Below are the code and all the weights of a small trained network. Each question names an input and a class and asks about switching units off, where a switched-off unit gives its printed mean instead of its output.

import numpy as np


def w(rows, s, z=0):
    codes = np.array(rows[::2]) - 128.0
    scale = np.full(codes.shape[1], s)
    scale[-1] = z or s
    return codes * scale


def norm(h):
    return h / np.sqrt((h * h).mean(-1, keepdims=True) + 1e-5)


def f(y):
    return np.maximum(y, 0)


def log_softmax(a):
    a = a - a.max(-1, keepdims=True)
    return a - np.log(np.exp(a).sum(-1, keepdims=True))


def net(x, mask):
    res = np.array(x, float).reshape(1, 4) / 4 @ E
    u = 0
    for l in range(4):
        y = f(norm(res) @ A[l][:, :-1].T + A[l][:, -1])
        res = res + np.where(mask[u : u + 7], y, B[l][:, -1]) @ B[l][:, :-1]
        u += 7
    return log_softmax(norm(res)[-1] @ U[:, :-1].T + U[:, -1])


A, B = {}, {}
E = w([
[130,130,127,131,129,136,123,122,128,122],'x0',
[132,114,150,63,180,230,62,93,121,232],'x1',
[103,20,74,63,25,253,147,171,142,132],'x2',
[214,92,94,130,102,60,75,39,171,173],'x3',
],0.011)
A[0] = w([
[125,206,198,111,254,139,30,110,149,173,106],'0.n0',
[109,122,163,66,126,89,145,126,157,141,26],'0.n1',
[165,87,125,115,99,91,86,72,143,123,141],'0.n2',
[12,150,146,138,186,178,111,172,109,76,253],'0.n3',
[115,146,133,60,208,186,80,106,121,219,151],'0.n4',
[171,141,118,87,224,69,127,108,150,146,71],'0.n5',
[128,106,103,103,92,173,142,172,152,102,42],'0.n6',
],0.0081,0.0039)
B[0] = w([
[156,115,99,171,146,121,209,101,24,120,248],'0.n0',
[151,148,167,141,131,107,158,180,111,156,128],'0.n1',
[118,112,141,152,94,145,139,2,171,106,186],'0.n2',
[154,158,177,129,155,146,219,181,127,101,254],'0.n3',
[157,164,117,49,170,132,107,128,129,225,248],'0.n4',
[122,107,153,172,172,118,149,100,111,147,185],'0.n5',
[89,82,112,175,119,143,163,118,169,169,176],'0.n6',
],0.0097,0.0092)
A[1] = w([
[151,129,38,117,147,89,53,105,132,130,248],'1.n0',
[151,123,135,9,120,203,111,127,130,184,60],'1.n1',
[85,141,140,101,171,128,140,105,131,180,47],'1.n2',
[116,185,181,97,161,96,117,154,90,96,6],'1.n3',
[112,119,113,115,95,119,75,140,131,151,58],'1.n4',
[75,107,119,130,137,124,124,169,141,169,101],'1.n5',
[121,93,71,92,61,114,71,135,123,126,4],'1.n6',
],0.011,0.0028)
B[1] = w([
[85,77,188,168,65,115,101,93,53,190,186],'1.n0',
[23,162,188,176,118,112,67,193,240,83,255],'1.n1',
[226,131,133,102,120,145,181,139,134,117,188],'1.n2',
[184,139,2,81,210,115,70,133,123,145,176],'1.n3',
[102,155,128,156,125,87,131,67,133,136,136],'1.n4',
[139,166,150,97,119,160,158,138,97,92,156],'1.n5',
[186,133,61,67,137,43,100,87,107,154,150],'1.n6',
],0.0088,0.0084)
A[2] = w([
[144,194,207,254,168,43,147,92,115,52,93],'2.n0',
[165,122,144,47,138,163,70,146,110,184,122],'2.n1',
[89,90,40,125,54,133,159,118,196,42,122],'2.n2',
[198,198,26,192,220,68,114,118,31,63,84],'2.n3',
[97,92,73,110,110,194,150,187,4,71,3],'2.n4',
[216,26,87,117,78,103,82,49,137,114,77],'2.n5',
[113,152,154,96,46,175,142,177,107,98,42],'2.n6',
],0.0077,0.005)
B[2] = w([
[15,121,128,112,131,151,43,137,174,152,244],'2.n0',
[100,129,68,178,134,97,119,140,136,72,175],'2.n1',
[190,130,50,120,152,120,153,96,73,121,202],'2.n2',
[149,129,139,73,90,195,124,188,202,130,254],'2.n3',
[90,80,167,175,171,107,115,22,136,143,165],'2.n4',
[155,195,55,34,139,133,109,245,144,104,197],'2.n5',
[158,139,218,150,134,114,82,134,104,68,169],'2.n6',
],0.011,0.0079)
A[3] = w([
[178,65,106,142,71,108,188,120,72,49,160],'3.n0',
[176,185,172,138,165,131,205,222,23,125,66],'3.n1',
[77,84,139,165,88,74,21,94,188,158,32],'3.n2',
[111,3,104,219,95,118,221,125,38,67,2],'3.n3',
[254,131,97,155,154,131,63,48,64,213,39],'3.n4',
[105,162,123,130,137,191,170,231,198,68,82],'3.n5',
[163,50,184,73,104,187,113,158,144,151,68],'3.n6',
],0.0095,0.0041)
B[3] = w([
[204,79,184,102,118,71,157,92,94,199,174],'3.n0',
[137,165,5,126,97,139,45,88,111,162,213],'3.n1',
[90,146,51,200,88,190,101,71,94,167,184],'3.n2',
[135,120,215,204,163,103,123,89,77,156,177],'3.n3',
[118,81,223,172,102,93,189,153,100,13,195],'3.n4',
[127,61,226,125,99,81,160,130,152,77,252],'3.n5',
[83,181,87,141,138,61,105,118,181,81,156],'3.n6',
],0.011,0.012)
U = w([
[71,132,187,108,147,149,125,252,227,58,147],'0',
[160,78,246,188,137,91,174,60,51,130,210],'1',
[59,121,60,180,63,140,22,62,182,160,203],'2',
[240,84,54,73,73,68,146,110,125,123,1],'3',
[201,204,93,96,213,176,172,178,38,150,18],'4',
],0.015,0.0023)

Each question gives the input, the list of numbers given to net, and the class t.
The units are the neurons (one row each of A and B). Each row of codes is followed by its name. A weight is (code - 128) times the scale printed after its matrix; where a second scale follows, it is the last column's (A, B and U).
mask holds one flag per neuron, layer by layer. A switched-off neuron (its flag False) gives its mean, the last column of its row in B, instead of its output. The means were averaged over made-up inputs and are rounded, as every weight is.
A unit's drop is (log p(t) with every unit on - log p(t) with that unit switched off) / (log p(t) with every unit on - log p(t) with every unit switched off).
most important unit: the unit with the biggest drop
k most important neurons: the k neurons with the biggest drops, biggest first
k most important neurons of layer l: the k neurons of layer l with the biggest drops, biggest first
drop of u: that unit's drop, to one decimal
input [-3,2,-7,-6], class 4: most important neuron of layer 0 : [0.n0]
input [-5,-8,6,1], class 3: 2 most important neurons of layer 3 : [3.n5 3.n4]
input [0,-7,1,-2], class 1: 4 most important neurons : [0.n4 1.n1 2.n2 2.n5]
input [-2,-4,-2,1], class 2: 3 most important neurons : [2.n0 0.n3 3.n2]
input [-3,0,6,1], class 3: 4 most important neurons : [0.n4 0.n3 1.n6 2.n2]
input [-6,-2,1,-4], class 1: 2 most important neurons : [0.n4 1.n1]
input [8,-5,-8,2], class 2: 2 most important neurons : [0.n3 2.n0]
input [3,8,0,-5], class 4: 3 most important neurons : [0.n0 2.n3 2.n0]
input [1,-4,4,1], class 3: 2 most important neurons of layer 0 : [0.n3 0.n0]
input [-5,3,0,8], class 1: 3 most important neurons : [3.n4 2.n0 2.n3]
input [5,4,1,2], class 2: 2 most important neurons : [1.n1 0.n3]
input [1,-2,1,3], class 3: 2 most important neurons : [1.n1 2.n5]
input [-7,-2,-6,5], class 2: drop of 2.n0 : 1.1
input [-6,2,2,2], class 2: drop of 1.n3 : 0.0
input [-2,-4,-4,-1], class 0: most important unit : 2.n3
input [-8,-4,2,1], class 3: drop of 0.n3 : 2.5
input [8,3,1,1], class 2: 2 most important neurons : [1.n1 0.n3]
